Here is a tiny trained network, its code and every weight. The questions are about switching its units off for an input and a class, where a switched-off unit gives its printed mean instead of its output.

import numpy as np


def w(rows, s, z=0):
    codes = np.array(rows[::2]) - 128.0
    scale = np.full(codes.shape[1], s)
    scale[-1] = z or s
    return codes * scale


def f(y):
    return y / 2 * (1 + np.tanh(0.7978845608 * (y + 0.044715 * y**3)))


def log_softmax(a):
    a = a - a.max(-1, keepdims=True)
    return a - np.log(np.exp(a).sum(-1, keepdims=True))


def net(x, mask):
    res = np.array(x, float).reshape(1, 4) / 4 @ E
    y = f(res @ A[0][:, :-1].T + A[0][:, -1])
    res = res + np.where(mask, y, B[0][:, -1]) @ B[0][:, :-1]
    return log_softmax(res[-1] @ U[:, :-1].T + U[:, -1])


A, B = {}, {}
E = w([
[232,183,58],'x0',
[58,212,80],'x1',
[106,92,1],'x2',
[128,128,128],'x3',
],0.009)
A[0] = w([
[161,166,137,171],'N0',
[152,237,109,109],'N1',
[52,94,192,207],'N2',
[119,33,111,185],'N3',
[40,142,116,171],'N4',
[106,194,175,218],'N5',
[232,115,79,153],'N6',
[211,91,222,163],'N7',
[145,130,129,103],'N8',
[136,138,80,28],'N9',
[57,160,140,191],'N10',
[152,159,95,90],'N11',
[81,102,68,127],'N12',
[103,49,99,135],'N13',
[155,64,189,94],'N14',
[244,138,92,176],'N15',
[86,135,72,96],'N16',
[52,58,175,206],'N17',
[151,2,82,80],'N18',
[102,101,125,253],'N19',
[189,142,77,107],'N20',
[114,113,66,68],'N21',
[200,165,83,217],'N22',
[101,167,192,133],'N23',
],0.014,0.0039)
B[0] = w([
[121,132,168,166],'N0',
[120,151,216,205],'N1',
[137,88,57,238],'N2',
[195,184,108,201],'N3',
[104,88,81,202],'N4',
[171,93,153,199],'N5',
[140,31,147,237],'N6',
[3,165,93,255],'N7',
[123,127,140,128],'N8',
[97,102,140,148],'N9',
[134,75,115,194],'N10',
[107,111,158,160],'N11',
[104,169,92,190],'N12',
[171,178,120,182],'N13',
[101,167,105,200],'N14',
[57,52,146,250],'N15',
[73,141,100,178],'N16',
[151,139,58,244],'N17',
[249,127,170,214],'N18',
[143,149,73,178],'N19',
[105,76,164,198],'N20',
[96,119,109,168],'N21',
[64,105,185,235],'N22',
[149,78,136,185],'N23',
],0.026,0.0093)
U = w([
[72,162,55,213],'0',
[128,25,118,181],'1',
[39,105,144,152],'2',
[97,179,254,70],'3',
[196,158,93,1],'4',
],0.0088,0.0028)

Each question gives the input, the list of numbers given to net, and the class t.
The units are the neurons (one row each of A and B). Each row of codes is followed by its name. A weight is (code - 128) times the scale printed after its matrix; where a second scale follows, it is the last column's (A, B and U).
mask holds one flag per neuron, in row order. A switched-off neuron (its flag False) gives its mean, the last column of its row in B, instead of its output. The means were averaged over made-up inputs and are rounded, as every weight is.
A unit's drop is (log p(t) with every unit on - log p(t) with that unit switched off) / (log p(t) with every unit on - log p(t) with every unit switched off).
The circuit of an input: a set's keep is (log p(t) with only the set's units on - log p(t) with every unit switched off) / (log p(t) with every unit on - log p(t) with every unit switched off). Starting from the 12 units with the biggest drops (on a tie, the unit counted first), units are removed one at a time, each time the one whose removal leaves the highest keep (on an exact tie, the one counted first), for as long as the keep stays at least 0.8.
circuit, biggest first: the units of the circuit, biggest drop first
most important unit: the unit with the biggest drop
k most important neurons: the k neurons with the biggest drops, biggest first
drop of u: that unit's drop, to one decimal
input [2,6,-1,5], class 3: circuit, biggest first -> N1, N2
input [8,4,-1,-8], class 3: circuit, biggest first -> N1
input [-8,0,-1,-4], class 0: 4 most important neurons -> N6, N17, N18, N15
input [-5,4,-1,-4], class 1: 2 most important neurons -> N7, N10
input [-7,-7,0,-8], class 0: 2 most important neurons -> N7, N14
input [6,1,2,7], class 2: 2 most important neurons -> N22, N18
input [7,-8,-1,2], class 2: 2 most important neurons -> N7, N22
input [4,-1,-8,0], class 2: 4 most important neurons -> N7, N18, N15, N3
input [-5,4,1,-3], class 0: 3 most important neurons -> N6, N18, N15
input [4,1,5,5], class 2: 2 most important neurons -> N22, N2
input [7,6,0,-7], class 3: drop of N2 -> 0.1
input [1,1,-4,-4], class 3: drop of N2 -> 0.2
input [7,-1,-1,6], class 2: drop of N22 -> 0.3
input [-4,-8,3,5], class 4: most important unit -> N18
